Below are the code and all the weights of a small trained network. Each question names an input and a class and asks about switching units off, where a switched-off unit gives its printed mean instead of its output.

import numpy as np


def w(rows, s, z=0):
    codes = np.array(rows[::2]) - 128.0
    scale = np.full(codes.shape[1], s)
    scale[-1] = z or s
    return codes * scale


def f(y):
    return y / 2 * (1 + np.tanh(0.7978845608 * (y + 0.044715 * y**3)))


def log_softmax(a):
    a = a - a.max(-1, keepdims=True)
    return a - np.log(np.exp(a).sum(-1, keepdims=True))


def net(x, mask):
    res = np.array(x, float).reshape(1, 2) / 4 @ E
    y = f(res @ A[0][:, :-1].T + A[0][:, -1])
    res = res + np.where(mask, y, B[0][:, -1]) @ B[0][:, :-1]
    return log_softmax(res[-1] @ U[:, :-1].T + U[:, -1])


A, B = {}, {}
E = w([
[85,126,106,189,87,148,106,95,155,212,179,190],'x0',
[100,165,53,42,159,123,83,103,83,103,245,108],'x1',
],0.012)
A[0] = w([
[123,170,100,89,130,120,24,102,91,73,203,130,168],'neuron 1',
[184,150,146,72,173,94,110,156,73,21,103,27,80],'neuron 2',
[172,67,202,244,100,192,169,238,213,209,3,216,253],'neuron 3',
[80,154,98,115,74,167,106,140,118,132,143,179,70],'neuron 4',
[62,146,73,52,135,156,113,65,42,126,230,180,98],'neuron 5',
[101,162,57,195,56,203,87,109,165,208,184,152,59],'neuron 6',
[138,145,146,162,100,170,146,77,133,152,122,160,3],'neuron 7',
[170,186,101,110,149,65,51,101,97,108,222,119,220],'neuron 8',
[196,110,133,74,162,115,174,243,47,83,75,43,113],'neuron 9',
[91,92,75,217,30,253,107,98,152,183,167,207,243],'neuron 10',
[59,152,98,179,103,148,121,100,123,186,161,210,69],'neuron 11',
[101,159,59,39,229,116,49,68,138,171,136,115,8],'neuron 12',
[110,58,196,177,69,166,188,188,121,117,87,205,50],'neuron 13',
],0.0053,0.0027)
B[0] = w([
[215,223,213,159,134,64,59,135,199,191,136,31,179],'neuron 1',
[83,204,107,52,105,205,147,225,60,47,146,157,180],'neuron 2',
[206,251,155,57,125,78,72,109,120,222,202,89,248],'neuron 3',
[120,154,188,99,30,128,231,189,188,83,93,211,139],'neuron 4',
[203,225,187,116,71,71,84,173,193,233,144,112,189],'neuron 5',
[84,224,43,72,71,216,192,206,114,7,127,210,179],'neuron 6',
[96,155,103,72,47,65,170,164,191,63,59,7,136],'neuron 7',
[214,204,223,115,172,84,89,85,185,165,149,83,180],'neuron 8',
[101,239,88,13,90,195,31,206,112,14,239,164,178],'neuron 9',
[221,239,147,39,86,174,107,224,33,58,238,255,208],'neuron 10',
[154,167,72,50,52,192,138,178,50,14,96,120,169],'neuron 11',
[109,202,233,92,30,43,132,150,219,111,46,84,163],'neuron 12',
[177,174,178,104,48,57,36,156,169,103,97,62,171],'neuron 13',
],0.0046,0.016)
U = w([
[214,236,255,141,47,17,68,138,178,197,63,37,130],'0',
[79,214,3,26,56,240,143,253,48,9,129,183,136],'1',
[203,168,214,103,200,141,55,148,17,192,202,173,213],'2',
[84,96,43,189,186,110,125,106,103,157,91,134,3],'3',
[29,28,19,145,166,37,129,103,97,193,89,163,3],'4',
[47,65,161,217,214,73,211,83,6,207,79,103,3],'5',
],0.0044,0.0027)

Each question gives the input, the list of numbers given to net, and the class t.
The units are the neurons (one row each of A and B). Each row of codes is followed by its name. A weight is (code - 128) times the scale printed after its matrix; where a second scale follows, it is the last column's (A, B and U).
mask holds one flag per neuron, in row order. A switched-off neuron (its flag False) gives its mean, the last column of its row in B, instead of its output. The means were averaged over made-up inputs and are rounded, as every weight is.
A unit's drop is (log p(t) with every unit on - log p(t) with that unit switched off) / (log p(t) with every unit on - log p(t) with every unit switched off).
The circuit of an input: a set's keep is (log p(t) with only the set's units on - log p(t) with every unit switched off) / (log p(t) with every unit on - log p(t) with every unit switched off). Starting from the 12 units with the biggest drops (on a tie, the unit counted first), units are removed one at a time, each time the one whose removal leaves the highest keep (on an exact tie, the one counted first), for as long as the keep stays at least 0.8.
units of the circuit, in order: the units of the circuit, biggest drop first
top k neurons: the k neurons with the biggest drops, biggest first
drop of u: that unit's drop, to one decimal
input [-7,-4], class 1: top neuron => [neuron 9]
input [4,-3], class 1: units of the circuit, in order => [neuron 1; neuron 8]
input [6,8], class 0: top 2 neurons => [neuron 5; neuron 1]
input [3,4], class 0: units of the circuit, in order => [neuron 5; neuron 1]
input [-6,7], class 0: top 2 neurons => [neuron 1; neuron 8]
input [-6,6], class 0: top 2 neurons => [neuron 1; neuron 8]
input [5,6], class 0: top 2 neurons => [neuron 5; neuron 1]
input [2,-3], class 2: drop of neuron 5 => 0.4
input [6,-4], class 1: drop of neuron 1 => 0.1
input [3,5], class 0: drop of neuron 5 => 0.1
